In the rows, 128 means zero.
Each row of numbers belongs to one of the objects below and depends on some of the facts about them. Some rows are named. Which object is each other row?

Named rows:
[131 134 126 135 128 113 117 128 136 113 131 117 128 122  99 117 107 126
 152 156 128 131  75 139 131 117 134 141 170 119 128 131 122 117 134 147
 127 118 128 112 132 157 131 118]: klifler
[118 137 126 118 150 126 134 122 117 113 140 134 128 136 162 139 118 130
 112 116 122 129 145 132 125 126 113 126 116 125 114 133 127 132 128 127
 130 133 125 126 121 118 119 112]: plidril
[145 129 126 157 112 131 103 127 144 120 136 122 132 124  65 115 117 129
 139 147 132 128 120 117 118 127 140 130 150 117 136 125 133 124 149 136
 128 128 117 118 156 140 124 138]: kleklek
[133 120 126 131 126 136 127 117 121 139 142 143 134 138 126 148 126 130
 104 116 126 126 171 118 125 133 119 113  95 130 123 124 127 131 127 113
 127 128 117 132 141  99 119 128]: klevedron
[119 122 124 151 133 109 130 125 123 106 127 129 134 140 156 126 142 123
 139 120 124 127 113 146 134 120 142 130 105 116 115 141 124 106 104 132
 139 135 135 125 130 158 124 105]: klini
[166 118 132 138 102 119 134 131 132 131 140 134 134 128 103 140  99 134
 123 133 138 126 129 120 132 129 124 119 137 135 119 126 125 125 159 138
 129 118 115 109 177 124 125 169]: posin
[133 126 137 114 108 149 139 133 120 164 116 126 129 114 149 134 124 134
 116 116 125 121 152 111 116 144 116 123 134 146 142 116 135 144 144 123
 123 134 130 134 131 106 141 175]: skikoskis
[125 144 126 107 147 135 137 128 117 119 133 134 125 126 110 145 119 133
  93 120 119 126 177 110 125 127 102 119  88 135 100 131 127 137 140 117
 121 126 119 133 118  85 109 116]: viplemes
[127 116 123 133 129 125 114 124 126 124 133 131 141 131 130 139 128 123
 127 124 134 128 162 128 127 130 130 125 112 127 124 136 124 112 120 113
 129 131 126 134 138 117 123 112]: trebu
[109 124 122 131 144 114 114 131 129 106 131 122 140 130 149 127 132 120
 144 133 123 130 121 140 137 117 129 140 115 121 122 136 121 109 108 129
 130 127 139 131 117 139 123  88]: rini
[120 132 126 127 133 121 130 128 123 119 141 136 129 135 146 136 121 128
 120 120 127 128 138 131 136 124 117 125 108 132 119 128 125 124 118 120
 131 127 124 127 119 115 119 114]: sosufle
[136 128 128 128 128 113 117 128 141 116 132 118 129 122 111 116 108 126
 144 156 128 130  81 137 131 116 132 145 160 116 126 130 126 119 134 143
 129 118 128 112 134 154 132 119]: pemi
[131 133 124 123 129 123 118 123 126 117 137 127 133 133 127 129 139 122
 128 124 138 130 149 127 141 133 126 131 127 123 132 128 124 116 117 115
 133 129 122 138 146 113 121 106]: nedrigi
[117 131 127 121 164 118 129 125 115 111 146 130 135 135 230 124 111 125
 133 122 126 134 128 149 136 135 122 138 150 118 119 133 127 116 111 140
 135 133 133 120 128 136 137 107]: rutegos
[127 121 126 101 142 139 132 106 110 108 135 137 131 138 163 128 137 123
 109 118 125 129 150 125 129 127 128 134 120 113 111 128 129 128 117 125
 128 124 121 128 125 114 130 101]: pletin
[114 127 124 155 130 110 127 126 123 102 125 129 131 143 156 110 144 122
 133 122 119 131 104 145 137 114 142 136  92 112 111 139 122 108 106 128
 136 135 136 127 119 160 121  95]: dribibi
[125 117 132 122 114 139 125 140 136 154 108 124 131 118 115 119 142 128
 149 128 133 127 121 123 126 134 143 127 140 143 153 124 130 131 127 126
 125 130 139 139 127 134 140 152]: tigrum

Facts:
fuplan a <- bapin, bepadru, beplor, brepu, britul, dribibi, dupom, febun, flari, flater, gikedrar, grones, grosin, kabru, kekos, kitrir, klevedron, klidol, klini, kloklodrak, kobak, kuvon, lakla, lalok, luzos, masu, moklin, mudum, nedrigi, niflon, nuvoto, plaski, pletin, plidril, pobrok, ragar, rini, ruplifik, rutegos, saplos, skaplen, sopu, sosufle, stodek, sturoflel, stutibral, stuvesas, suda, suvobo, timafum, trebu, trelu, trugra, vaste, vefo, viplemes, zezem, zitrik
fuplan b <- beklus, diten, dritrum, druzir, duvapur, flaflin, grefur, kipi, lutretur, mibru, mistu, nasel, netre, papor, paski, plistor, pliver, pluklen, relem, resas, rifladra, rigredu, sedi, skeder, skikoskis, skiplas, skotraklum, soka, sonaplim, stobrebrom, teflubrom, tigrum, vepler, viklos, vubrufan, zesok
{bapin, dupom, grefur, kekos, pliver, rifladra, skotraklum, stodek, vaste} broflon 616
{beklus, brepu, druzir, luzos, paski, pletin, plidril, resas, ruplifik, rutegos, vepler, zezem} broflon 649
{bepadru, mudum, ragar, sedi, stuvesas, trugra} broflon 603
{britul, flari, nasel, niflon, skikoskis, sonaplim, viplemes, zitrik} broflon 415
{diten, mistu, pobrok, suvobo} broflon 181
{dribibi, grones, grosin, klini, masu, skeder} broflon 876
{dritrum, klevedron, sosufle, sturoflel} broflon 99
{duvapur, kipi, lutretur} broflon 856
{febun, gikedrar, kloklodrak, kuvon, lalok, mibru, netre, plistor, rigredu, skaplen, stobrebrom, suda, viklos} broflon 254
{flaflin, lakla, relem, trelu} broflon 11
{kitrir, plaski} broflon 175
{pluklen, saplos} broflon 661
{timafum, vefo} broflon 832
bapin stogro diten
beklus stogro nuvoto, gredo
bepadru stogro ritrim
beplor stogro gredo, lomul, netre
breplum stogro pletin, grones
brepu stogro gredo
britul stogro nasel, nedrigi
brodo stogro plistor, suvobo
diten stogro kuvon
drepek stogro plistor
dritrum stogro pletin
druzir stogro brepu, kabru
dupom stogro febun, stuvesas
flaflin stogro brepu, febun, gredo, suvobo
flari stogro pletin
flater stogro bapin, kipi, nuvoto
grones stogro kabru
grosin stogro kleklek
kipi stogro febun, diten, dupom
kleklek stogro plistor, gredo, grefur, suvobo
klevedron stogro bapin, mutel
kuvon stogro gredo
lalok stogro pletin
lutretur stogro grosin, dupom
moklin stogro gredo, mutel, kluvo, lalok
mutel stogro nedrigi, lalok
muzotol stogro grefur, ragar, flari
nedrigi stogro gredo, lalok
netre stogro kleklek
niflon stogro nasel
nuvoto stogro gredo
pletin stogro kuvon
plistor stogro brepu
pliver stogro grefur, kleklek
pobrok stogro nasel, suvobo, niflon
rerok stogro brepu
rifladra stogro gredo
rikli stogro febun
ruplifik stogro grefur, mutel, stobrebrom, rutegos, pliver
skikoskis stogro stuvesas
skiplas stogro kuvon
soka stogro kabru
sonaplim stogro gredo, tigrum
stutibral stogro bapin, mutel
stuvesas stogro kabru, daklor
suda stogro plistor
suvobo stogro gredo
tazor stogro drepek, gredo
temaza stogro gredo
tigrum stogro flaflin, drepek
timafum stogro drepek
trebu stogro netre, flari
zesok stogro kipi, vepler
zezem stogro febun, flater, dupom
zitrik stogro gredo
zodrun stogro rutegos
bapin magal: plaski
britul magal: sonaplim
brodo magal: vubrufan
daklor magal: rigredu
dritrum magal: resas
dupom magal: dribibi
fila magal: skeruflas, brepu, mudum, lalok
flater magal: febun
gikedrar magal: ragar, druzir
grefur magal: plaski
grones magal: suda, kuvon
grosin magal: kabru
kekos magal: skeruflas, bepadru, vubrufan
klevedron magal: mudum
klidol magal: klini
lakla magal: tazor
luzos magal: ruplifik, klifler
masu magal: vefo
mistu magal: plaski, trelu, lutretur
nasel magal: moklin
niflon magal: sturoflel, lalok, pliver
papor magal: ruplifik, pemi
plistor magal: rifladra
pluklen magal: rerok
posin magal: rutegos
relem magal: suvobo
saplos magal: kobak
sedi magal: stodek
skaplen magal: stuvesas
skikoskis magal: vepler
sodrisen magal: kipi
soka magal: kitrir
sopu magal: vefo
stobrebrom magal: skiplas, rikli, rini
talim magal: skeruflas
teflubrom magal: rifladra
vaste magal: diten
viklos magal: paski
viplemes magal: mibru
zodrun magal: sturoflel, ruplifik

Name these rows:
No name comes twice in this set of rows, the named rows included.
[139 132 129 112 143 136 130 117 116 134 150 140 139 123 176 152 107 132
 100 117 131 126 194 123 126 145 107 109 138 134 117 124 134 136 137 107
 125 131 115 126 140  85 126 127] -> britul
[122 129 134 141 103 154 128 143 129 154 102 120 126 125  86 125 144 135
 112 113 107 123 155  96 108 132 132 122  93 138 138 120 138 138 149 123
 122 136 131 142 126 117 123 172] -> plistor
[145 111 124 150 124 127 130 112 132 148 142 151 133 139 150 155 125 134
 117 114 147 127 166 131 129 142 142  99 124 137 128 131 128 138 127 109
 131 133 113 121 160 116 120 130] -> grosin
[117 129 124 115 179 118 132 114 125 122 157 143 117 129 211 136 107 130
 137 136 145 131 116 164 136 131 122 123 189 129 139 128 132 146 100 125
 132 124 118 113 102 120 138  84] -> kitrir
[118 134 126 104 182 123 126 123 124 129 159 137 131 120 238 143  92 127
 134 132 136 134 136 160 136 140 107 129 197 124 127 129 127 134 103 124
 132 127 128 118 116 118 141  96] -> febun
[117 141 123 144 151 127 116 119 118 111 153 123 118 138 160 117 137 123
 135 131 132 126 116 150 131 127 132 133 146 117 143 121 134 126  93 129
 139 136 118 134 129 138 127  83] -> suvobo
[153  92 140 149  91 140 148 137 102 142 119 135 149 141 187 114 139 128
 128  95 126 120 133 111 134 142 146 133  91 136 143 118 133 105 135 144
 137 132 131 131 168 145 145 207] -> dritrum
[113 123 133 129 122 135 130 134 130 141 107 114 125 124 155 105 153 126
 148 124 115 125  84 136 120 125 150 144 134 128 146 126 131 123 116 143
 131 137 144 134 108 161 148 136] -> lutretur
[111 149 122 114 154 135 119 124 117 104 139 114 122 127 156 116 138 118
 123 131 125 129 133 137 125 126 118 150 145  97 126 124 133 127 107 131
 130 135 125 137 109 127 124  77] -> kuvon
[120 118 124 128 152 110 125 126 131 117 147 132 142 125 199 141 111 124
 144 128 138 132 127 156 143 127 126 129 157 127 131 134 121 109 109 125
 133 126 133 124 134 130 137 103] -> kabru

Now the same objects, written a new way:
Some objects and their rows:
[134 133 132 129 112 140 121 120 120 124 113 125 126 102 129 160 147 119
  76 142 133 114 122 128 130 131 104 110 118 105 133 116 156 119 160 157
 122 114 154 127 132 110 155 127 102  84  83 139 113 135 143]: luzos
[124 132 127 105 130 148 135 118 121 144 132 112 139 128 119 140 163  86
 106 138 130 108 106 132 125 171 135 104 145  97 156 119 119 121 115 143
 127 127 140 126 111 137 115 119 103 117 161 136  91 135 105]: ruplifik
[159 116 130 144 134 140 128 134 134 103 111 149 160 137 104 119  99 161
 166 130 119 126 146 161 114 120 120 150 127 140 100 148 128 127 112 121
 138 101 128 119 120 141 110 118 142 121 204 116 124 142 120]: gredo
[113 123 114 119  78 124 197 124 162 135 147 140 121 119 116 109  48 137
 121 122 141 139 119 114 117 129 163 143 127 124 139 131 127 154 103 127
 133 133 109 142 105 161 106 166 114 177 113 121 133 137 107]: flaflin
[147 142 122 140 135 139 184 127 129 132 145 117 143 137 114 119 121 125
 149 124 144 131 123 138 117 114 128 130 147 116 148 137 108 128 105 114
 121 141 120 134 119 153 112 127 131 156 160 121 114 131 114]: tazor
[158 137 126 141 141 135 180 136 129 115 129 121 152 135 111 117 107 151
 154 124 140 131 132 151 117 110 124 136 130 119 130 141 110 128 115 111
 126 123 119 127 128 146 112 123 141 139 163 116 126 141 115]: drepek
[146 144 132 166 129 121  76 110 110 119 158 186 107 126 139 129 126 120
 155 112 155 140 132 124 124  87 107 156 122 139 106 128 130 137 131 113
 130 123 144 137 130  93 165 131 135 147  85 132 125 114 183]: fila
[148 137 132 165 131 127  79 108 110 121 167 175 105 123 145 129 125 130
 150 109 158 136 136 122 125  82 104 154 119 135 113 129 124 138 131 111
 127 118 146 136 133  92 168 130 141 146  83 133 127 109 186]: talim
[132 116 131 112 129 130 124 139 130 134 102 119 140 128 132 127 175 125
 139 123 160 116 115 131 136 129 117 116 126 100 128 123 110 121 122 112
 111 129 114 115 150  96 128  97 120 110 112 133 122 148 110]: kitrir
[136 124 123 110 121 142 177 121 139 127 132 119 125 119 126 125 138 108
 111 119 167 112  97 136 123 137 133 128 124  84 158 119 108 124 105 114
 110 127 124 123 119 118 124 111 100 127 117 135 100 150 104]: pobrok
[125 134 126 136 115 144 134 117 103 100 139 143 112 111 130 151 123 113
  86 130 119 122 132 121 130 126 119 142 121 128 134 120 132 127 153 157
 123 111 177 127 134 112 153 126 120 100 133 139  93 123 159]: niflon
[150 119 125 108 152 128 103 143 122 127 130 119 140 113 143 134 188 128
 135 125 144 117 114 136 131 128 105 114 129 106 131 121 104 117 132 113
 111 133 105 118 140  96 124 103 125 114 128 137 128 150 108]: dribibi
[129 122 129 133 112 139 114 120 109 116 119 137 117 106 147 150 144 118
  87 133 133 124 129 121 135 136 103 128 116 129 125 121 131 124 153 148
 118 123 152 128 145  95 154 116 118 106  85 139 114 123 150]: klidol
[137 106 130 112 143 143  89 132 133 113 127 141 132 131 119 121 137 123
 130 133 118 117 118 138 122 159 129 120 126 131 121 124 122 118 114 132
 129  98 126 114 124 119 114 108 135  98 195 132 111 136 113]: pletin
[136 135 126 137 139 128 113 123 131 147 148 125 139 140 123 110 123 118
 150 132 152 134 122 126 118 131 120 110 147 128 119 130 122 119  98 118
 131 125  80 134 119 140 113 129 142 149 142 119 145 110 113]: breplum
[126 133 133 141 111 133  83 111 111  97 156 181  90 118 149 131 138 111
 122 110 158 133 125 104 139 101 113 156 112 150 111 120 104 135 149 127
 116 100 175 127 150  77 171 114 144 122 106 142  99 114 177]: kekos
[117 136 127 124 145  87  92 142 136 139 155 144 128 133 136 114 139 142
 185 115 125 138 129 113 126 107 146 141 133 141 120 132 119 149 129 107
 140 128 120 134 119 124 121 150 149 163 138 129 156 129 134]: vubrufan

Rows to name:
No name comes twice in this set of rows, the named rows included.
[147 124 130 169 120 135  98 123 128 129 125 148 129 120 125 133  91 144
 107 139 144 142 140 128 120 109  92 124 119 140  94 127 154 117 140 139
 126 118 117 136 124 122 153 143 135 115  83 125 154 113 152] -> daklor
[144 112 132 104 142 135  99 126 127 113 123 137 141 125 126 129 153 124
 135 134 128 109 124 147 130 146 131 124 126 116 125 124 124 125 119 128
 136 108 129 110 134 103 120 102 135  95 173 129 117 145 119] -> rutegos
[111 118 131 137 171 136 116 115 106  90 118  91  86 140 166 137  90 178
  85 116   7 139 166 175 132 131 147 174  88 177 139 136 191 117 142 123
 151 203 130 129 113 143 137 137 136 149 125 117 162 103 164] -> grefur
[119 103 124 135 142 162 112 110 105  80 129  91  74 126 173 127 107 148
  40 130  58 132 153 159 141 150 126 147  87 171 142 118 164  93 135 135
 124 181 125 119 142 113 143 106 136 115 123 130 134  94 153] -> bapin
[137 115 119 121  52 148 141  95 130 112 124 158 115  85 142 143  80 121
  57 129 157 121 125 119 131 126 121 130 100 108 128 115 133 137 132 158
 124 126 139 133 149  77 156 127  99 108  26 130 110 137 152] -> lakla
[121 115 123 111 121 143 110 124 129 132 142 122 123 130 135 119 150  99
 117 135 142 124 114 123 132 164 128 115 141 133 135 121 103 121 112 127
 126 118 107 125 125 120 112 107 127 127 162 135 102 125 109] -> stutibral
[106 129 124 124 143 110 120 138 141 150 142 120 131 140 120 120 118 127
 154 129 108 137 126 127 121 143 145 134 143 148 128 137 131 139 122 119
 139 134 109 139  99 167 106 155 127 169 170 128 140 122 114] -> skiplas
[117 138 124 134 147 105 147 147 151 142 140 123 127 138 115 113 107 138
 144 125 117 139 115 116 119 119 149 131 135 120 138 128 134 131 124 121
 127 128 121 134  95 174 114 156 133 163 156 130 154 131 109] -> druzir
[123 114 129 128 141 111 101 137 163 151 130 146 131 129 117 119  98 143
 145 126 119 129 110 133 109 134 146 136 126 119 119 128 156 140 100 112
 141 134 112 131  76 159 116 162 106 155 150 127 151 137 109] -> diten
[147 106 127 118 118 150 175 135 145 110 107 136 137 120 110 125 119 141
 120 122 138 115 108 150 121 129 125 144 114 102 135 128 120 123 109 121
 110 114 149 112 112 120 123 107 102 111 159 134 103 158 101] -> suvobo
[128 129 127 116 170  94  84 149 135 158 140 117 141 123 140 133 165 150
 172 124 122 129 120 137 120 119 128 125 132 115 125 130 138 131 134 105
 134 153  94 132 104 143 116 143 128 153 126 133 167 144 118] -> skeder

Now the same objects, written a new way:
Some objects and their rows:
[145 146 130 155 116 125 116 108 127 124 124 140 111 110 143 151 129 121
 114 122 144 139 123 139 124 153 118 132 148 117 133 118 115 136 150 119
 110 113 125 130 124 143 137 136]: trebu
[133 136  41 155 114 118 133 121 130 124 119 127  84 107 167 132 134 112
 114 209 220  99 144 145 103 119  90 153 119 110 146  90 135 104 103 150
 140 133 152 131 119 175 157 182]: brepu
[132 139 147 149 114 115 123 119 134 122 132 126 112  97 152 150 121 119
 127 120 174 137 130 147 127 145 123 133 145 112 148 120 129 127 131 127
 120 120 131 130 128 140 146 161]: pletin
[164 148 166 163 124 118 156 125 161 128 137 139 118 135 151 163 124 136
 103 129 147 107 121 142 133 140 116 151 102 100 108 130 122 141 132 129
 116 118 143 127 127 145 135  74]: ragar
[125 138 135 165 147 116 121 109 140 124 124 136 109 111 129 135 124 115
 122 103 150 132 133 145 134 132 143 135 179 101 130 139 115 132 148  99
 126 113 128 114 124 129 129 161]: grosin
[151 131 162 164 138 114 148 113 158 133 139 131 103 116 133 126 155 148
 144 117 120 109 139 136 138 118 140 125 172  93 127 130 113 138 143 109
 147 123 131 133 131 137 149 104]: vaste
[109 130 151 159 146 119 106 107 125 130 127 129 107 115 121 132 134 118
 133 109 137 128 141 155 131 164 145 129 214 100 130 143 115 134 139  93
 125 112 130 120 127 131 134 161]: grones
[180 135  81 161 125 117 145 122 148 136 127 118  80 137 163 119 161 136
 134 196 168  70 148 132 121 107  89 156 142  99 112  96 114 119 127 139
 147 128 153 139 120 181 142  87]: bepadru
[175 134 123 166 126 125 142 125 144 129 134 136 103 135 140 148 121 131
 141 106 154 130 125 127 131 143 107 129 149 109 121 120 130 134 144 114
 124 132 132 141 124 167 125 129]: kitrir
[188 135 126 164 115 115 142 122 170 123 133 142 118 139 142 143 122 124
 116 111 176 115 144 150 129 125 129 148 133 101 131 122 122 139 135 132
 108 126 125 132 127 149 120 118]: suvobo
[139 136 120 156 124 128 119 111 133 125 122 131 112 110 142 144 128 123
 118 124 134 138 126 145 131 143 125 139 156 121 137 123 119 137 151 115
 118 123 124 134 124 147 139 143]: stutibral
[152 139 124 158 118 130 112 108 128 124 123 130 111 114 147 148 129 128
 114 129 142 136 120 143 126 143 119 136 155 120 139 118 120 133 154 120
 112 115 117 133 125 144 135 139]: beplor
[109 120 143 135 142 116 128 124 123 120 112 154 115 128 110  94 116 125
 129 114 125 139 141 146 139 132 165 143 130 115 125 125 107 148 138 104
 159 125 135 118 129  91 137 138]: plistor
[168 117 143 138 104 122 145 138 135 123 111 143 122 160 130 107 103 138
 117 119 157 121 127 149 141 156 145 148 109 122 115 124 130 146 120 126
 150 149 149 133 127 116 139 109]: kipi
[169 116 119 144 108 120 149 137 145 120 113 161 122 162 118 106 108 139
 118 123 160 118 140 151 144 149 147 149  94 118 107 123 122 157 123 122
 148 141 146 135 129 112 117  81]: diten
[153 129 153 153 142 113 111 109 111 113 119 140 109 111 110 129 121 120
 124 110 149 130 110 130 177 109 130 141  92 135 145 128 137 136 123 125
 122 112 148 125 117 143 127  90]: gredo
[130 128 102 148 145 105  87  98  99 114 111 124  90  96 117  99 151 113
 133 176 153 107 134 135 161  90 132 147 129 134 156 107 117 117 125 144
 151  96 150 121 114 145 132 110]: brodo

Rows to name:
No name comes twice in this set of rows, the named rows included.
[108 138  99 161 158 106 133 104 141 138 126 115  79  88 153  99 185 135
 150 189 130  71 155 141 122  82 117 146 176  87 129 117 105 120 137 127
 184 106 154 110 125 148 168 136] -> kekos
[132 127 117 135 117 128 124 124 109 124 108 157 118 136 127 108 112 133
 122 136 122 140 116 141 144 164 137 139 111 137 120 118 120 155 142 118
 150 131 137 139 126 107 137 119] -> tigrum
[142 116 106 134 119 133 124 124 116 125 101 137 124 132 123  98 112 141
 116 121 128 139 124 148 155 155 135 139 114 141 128 131 137 150 131 112
 166 143 141 139 125 113 150 141] -> zesok
[ 78 139 146 148 190  98 103  89  78 112 128 161  75  90 108 122 156 120
 120 205 152 109 131 134 143 105 129 145  95 122 136 103  99 126 111 147
 118  81 168  90 115 145 152  80] -> zodrun
[170 126  69 169 145 120 159 128 150 123 135 145  77 134 154 130 132 118
 129 179 215 100 157 135 103 111  90 145 141  91 135  95 131 115 111 158
 126 154 153 126 119 194 145 176] -> sturoflel
[110 125 121 157 164 119 136 102 115 126 136 140  84  75 145 119 159 142
 145 178 138 131 141 139 113 122 119 115 168 104 147 113 121 122 132 129
 153 128 139 120 128 159 180 182] -> luzos
[132 121 139 139 136 111 136 129 122 119 109 162 117 140 120 101  99 116
 123 123 137 131 142 144 133 144 162 146 110 111 118 119 113 152 131 130
 143 129 146 128 127  99 126 122] -> netre
[ 89 125  88 149 194 105 105  92  88 123 119 127  63  75 119  84 176 112
 151 194 120  97 139 119 151  62 122 136 144 117 142 109 117 109 118 134
 182  95 166 107 114 153 158 126] -> fila
[160 137  22 167 145 117 144 123 144 123 120 143  80 128 160 132 124  98
 116 207 233  91 158 143 103 106  86 160 129  96 130  95 129 111 109 147
 125 132 151 118 117 178 137 177] -> lalok
[118 114 184 135 104 107 119 125 120 134 118 131 119 142 115  95 152 153
 124 160 129 116 145 169 141 184 164 135 148 118 119 129 118 148  97 113
 166 132 147 139 134 105 146  53] -> skikoskis
[137 120 175 128 117 107 154 122 146 121 117 151 122 115 126  92 133 156
 119 147  80 113 124 148 150 124 157 140  84 122 111 124 109 157 132 135
 175 126 146 120 135  95 164  82] -> nasel

